Below are the code and all the weights of a small trained network. Each question names an input and a class and asks about switching units off, where a switched-off unit gives its printed mean instead of its output.

import numpy as np


def w(rows, s, z=0):
    codes = np.array(rows[::2]) - 128.0
    scale = np.full(codes.shape[1], s)
    scale[-1] = z or s
    return codes * scale


def f(y):
    return y / 2 * (1 + np.tanh(0.7978845608 * (y + 0.044715 * y**3)))


def log_softmax(a):
    a = a - a.max(-1, keepdims=True)
    return a - np.log(np.exp(a).sum(-1, keepdims=True))


def net(x, mask):
    res = np.array(x, float).reshape(1, 4) / 4 @ E
    y = f(res @ A[0][:, :-1].T + A[0][:, -1])
    res = res + np.where(mask, y, B[0][:, -1]) @ B[0][:, :-1]
    return log_softmax(res[-1] @ U[:, :-1].T + U[:, -1])


A, B = {}, {}
E = w([
[139,185,15,82,20,184,84,123],'x0',
[47,199,234,147,82,171,125,54],'x1',
[131,2,106,192,31,45,92,69],'x2',
[220,71,187,39,193,125,57,22],'x3',
],0.0087)
A[0] = w([
[77,123,196,219,206,49,179,209,142],'neuron 1',
[141,215,150,46,175,152,158,198,45],'neuron 2',
[132,168,67,90,38,185,81,154,56],'neuron 3',
[164,71,200,2,183,113,47,45,39],'neuron 4',
[43,180,175,126,124,159,83,21,108],'neuron 5',
[104,70,130,174,52,49,69,114,4],'neuron 6',
[232,66,55,85,181,150,137,191,152],'neuron 7',
],0.009,0.0028)
B[0] = w([
[183,205,143,128,123,202,138,156,220],'neuron 1',
[149,123,130,16,76,7,234,56,193],'neuron 2',
[185,178,217,125,156,218,112,139,203],'neuron 3',
[115,237,124,140,54,169,111,137,250],'neuron 4',
[44,67,146,96,198,76,80,202,207],'neuron 5',
[164,94,160,43,83,89,128,107,199],'neuron 6',
[61,139,154,75,178,89,82,181,217],'neuron 7',
],0.011,0.013)
U = w([
[223,86,179,85,76,25,166,22,98],'0',
[110,216,56,154,34,189,106,176,214],'1',
[254,167,214,128,194,230,65,126,55],'2',
[49,75,140,126,225,90,66,231,93],'3',
[154,145,87,152,179,140,98,76,253],'4',
[161,106,50,193,191,144,108,53,74],'5',
],0.0084,0.0074)

Each question gives the input, the list of numbers given to net, and the class t.
The units are the neurons (one row each of A and B). Each row of codes is followed by its name. A weight is (code - 128) times the scale printed after its matrix; where a second scale follows, it is the last column's (A, B and U).
mask holds one flag per neuron, in row order. A switched-off neuron (its flag False) gives its mean, the last column of its row in B, instead of its output. The means were averaged over made-up inputs and are rounded, as every weight is.
A unit's drop is (log p(t) with every unit on - log p(t) with that unit switched off) / (log p(t) with every unit on - log p(t) with every unit switched off).
The circuit of an input: a set's keep is (log p(t) with only the set's units on - log p(t) with every unit switched off) / (log p(t) with every unit on - log p(t) with every unit switched off). Starting from all 7 units, units are removed one at a time, each time the one whose removal leaves the highest keep (on an exact tie, the one counted first), for as long as the keep stays at least 0.8.
units of the circuit, in order: the units of the circuit, biggest drop first
unit that matters most: the unit with the biggest drop
k most important neurons: the k neurons with the biggest drops, biggest first
drop when u is switched off: that unit's drop, to one decimal
input [-1,-8,5,2], class 3: unit that matters most	neuron 7
input [6,-3,-5,-4], class 2: 3 most important neurons	(neuron 3; neuron 4; neuron 6)
input [-3,-4,7,-6], class 0: 3 most important neurons	(neuron 6; neuron 4; neuron 3)
input [5,1,4,6], class 1: 2 most important neurons	(neuron 4; neuron 2)
input [-6,1,-8,6], class 0: 2 most important neurons	(neuron 2; neuron 3)
input [3,1,-2,1], class 4: units of the circuit, in order	(neuron 4; neuron 1; neuron 6; neuron 7)
input [3,2,0,2], class 4: units of the circuit, in order	(neuron 1; neuron 4; neuron 6)
input [3,6,-2,-5], class 3: units of the circuit, in order	(neuron 5; neuron 4)
input [-5,1,-1,8], class 1: 2 most important neurons	(neuron 4; neuron 3)
input [-1,6,-4,5], class 3: 2 most important neurons	(neuron 5; neuron 1)
input [4,-5,-6,-2], class 0: 2 most important neurons	(neuron 2; neuron 5)
input [2,5,-2,-2], class 3: 3 most important neurons	(neuron 5; neuron 4; neuron 1)
input [-1,8,-7,-3], class 3: 3 most important neurons	(neuron 5; neuron 6; neuron 4)
input [-8,-6,-2,-1], class 2: unit that matters most	neuron 1
input [7,-8,-7,5], class 3: 2 most important neurons	(neuron 7; neuron 1)
input [-8,3,-2,-4], class 2: 2 most important neurons	(neuron 1; neuron 4)
input [0,6,2,7], class 1: 2 most important neurons	(neuron 4; neuron 7)
input [-6,3,-1,-5], class 2: 3 most important neurons	(neuron 1; neuron 4; neuron 2)
input [5,1,4,-2], class 2: units of the circuit, in order	(neuron 3; neuron 4)
input [-6,-2,3,1], class 2: units of the circuit, in order	(neuron 1)
input [2,8,-6,-3], class 3: 2 most important neurons	(neuron 5; neuron 6)
input [-6,-7,7,8], class 1: drop when neuron 4 is switched off	1.2
input [-7,7,0,8], class 1: drop when neuron 6 is switched off	0.0
input [6,0,-1,7], class 1: drop when neuron 3 is switched off	-0.1
input [-5,-4,-8,8], class 0: drop when neuron 2 is switched off	1.7
